[[134 131 131 123 138 120]
 [117 122 113 111 140 105]] -> 122

[157 134 104 111 102] -> 134

[[107 131 123 149]
 [136 126 134 149]
 [107 130 123 149]] -> 130

[112 121 135 105 146 101 107] -> 121

[154 133 135 105] -> 133

[[118 135 119 105]
 [125 129 125 116]] -> 129

[142 150 112 131 116 135] -> 150
---
[[139 150 125 123 119 109 131]
 [125 105 132 136 135 141 126]] --> 150

[158 132 113 112 139 127] --> 132

[106 122 127 127] --> 122

[128 156 142 154 119] --> 156

[147 133 139 152  98] --> 133

[119  99 106  99] --> 99

[[129 137 111 138 122 111]
 [112 109 130 108 147 140]
 [119 155 141 139 112 137]] --> 137

[[132 136 140 129 137]
 [138 145 138 117 150]
 [130 116 139 146 126]] --> 136

[[121 118 109 110]
 [102 129 147 140]] --> 118
---
[[144 126 113 121 108 121]
 [130 122 103 120 101 113]
 [132 133 144 135 144 128]] value 133

[142 145 122 107 113 116] value 145

[113 111 105 133 154 109] value 111

[[118 117 132 144 152 111]
 [118 142 138 126 137 137]] value 142

[[125 138 128 134 119 132]
 [133 114 133 130 137 138]
 [126 121 155 117 120 137]] value 121

[ 99 129 128 129 131 127] value 129

[112 126 126 117 104 154] value 126

[148 127 129 137 143 107] value 127

[[104 119 127 132 131 128]
 [104 130 132 128 141 112]] value 130
---
array([119, 110, 150, 129]) --> 119, 129

array([124, 137, 102, 147]) --> 124, 147

array([129, 133, 125, 104]) --> 129, 104

array([106, 103, 100, 133, 131, 112]) --> 106, 112

array([123, 107, 120, 115, 125, 127]) --> 123, 127

array([[121, 129, 123, 133, 101, 131],
       [120, 131, 125, 133, 111, 128]]) --> 121, 128

array([105, 106, 112, 115]) --> 105, 115
---
[[148 139 153 119]
 [149 127 108 104]
 [111 103 117 139]]
127

[[151 134 153 139 130]
 [123 143 108 149 156]]
108

[[152 100 138 135]
 [154  99 136 142]]
99

[[134 121 144 133 119]
 [120 135 142 122 115]
 [132 149 109 126 132]]
142

[[136 142 111 141]
 [132 129 106 112]
 [119 114 146 116]]
129

[[125 130 128 139 119]
 [134 132 121 148 135]
 [130 136 131 126 107]]
121
---
146	114	100	109	130 -> 109
135	113	101	138	133	142 -> 133
110	101	150	143	106	119	125 -> 119
134	101	155	99	142	109 -> 142
135	140	130	122	150	138 -> 150
137	119	120	104	124	139	118 -> 139
---
[[128 138 103 116 133 130 127]
 [126 135 105 116 130 126 129]
 [135 141 102 121 135 132 131]] 141, 138

[136 151 138 114 128] 151, 138

[115 128 152 136 125] 152, 136

[[126 135 120 138 150 104]
 [129 131 134 157 101 119]
 [129 124 115 102 115 138]] 157, 150

[154 122 114 103 133] 154, 133

[123 126 133 150] 150, 133

[112 101 103 156 129] 156, 129
---
[146 147 141 152 142 147 145] >> 141
[153 128 139 125 120] >> 139
[157 110 132 138] >> 132
[139 105 121 144 119 118] >> 121
[141 134 103 118] >> 103
[114 119 117 113  98 148] >> 117
---
Q: [147 128 150 137]
A: 137
Q: [136 136 139 154]
A: 154
Q: [128  98 129 123]
A: 123
Q: [108 155 110 127]
A: 127
Q: [155 127 149 142]
A: 142
Q: [125 109 151 147]
A: 147
---
[153 134 154 103 147 108] ==> 153, 108

[[156 120 121 144 153 106 142]
 [146 102 131 133 108 155 129]] ==> 156, 129

[100 125 138 121 138 145] ==> 100, 145

[[122 129 122 127 151]
 [135 134 123 135 149]
 [123 141 131 127 121]] ==> 122, 121

[115 118 141 153] ==> 115, 153

[140 127 121 105] ==> 140, 105
---
[[127 127 128 135 142]
 [132 127 153 131 123]
 [103 129 131 130 128]] value 127

[[129 128 127 106 124 126 130]
 [129 128 128 126 128 128 128]] value 129

[[130 137 124 136  99 127]
 [112 133 153 119 117 110]] value 130

[143 109 152 139 116 130] value 143

[[123 116 102 126 125]
 [128 113 110 125 125]
 [118 125 100 154 151]] value 123

[115 117 135 103 138 142 143] value 115

[[121 136 156 149]
 [111 115 117 104]] value 121
---
Input: ((112, 109, 150, 119, 123, 144, 120), (122, 112, 133, 128, 133, 126, 120), (121, 117, 135, 121, 134, 118, 115))
Output: 112
Input: ((153, 153, 122, 133, 136), (130, 134, 138, 133, 140))
Output: 134
Input: ((114, 109, 116, 156), (108, 130, 147, 104), (110, 102, 115, 136))
Output: 130
Input: ((130, 111, 115, 109, 139), (140, 116, 124, 118, 139), (121, 111, 104, 136, 100))
Output: 116
Input: ((151, 139, 137, 130), (147, 111, 145, 129))
Output: 111
Input: ((154, 141, 144, 143, 142), (139, 150, 128, 122, 99))
Output: 150
---
[[138 135 127  99 134 133]
 [132 117 128 117 121 123]]: 138, 135

[[104 134 111 131 142]
 [140 149 140 138 133]]: 149, 142

[[137  99 131 121]
 [118 106 121 112]
 [115 107 124 110]]: 137, 131

[114 147 119 137 143 105 125]: 147, 143

[149 120 155 140]: 155, 149

[114 142 124 157]: 157, 142

[[136 128 132 120  98 124 106]
 [120 133 123 131 147 133 150]]: 150, 147

[120 122 149 117 130 124]: 149, 130

[124 132 129 133 103 139 115]: 139, 133

[139 155 127 126 143]: 155, 143
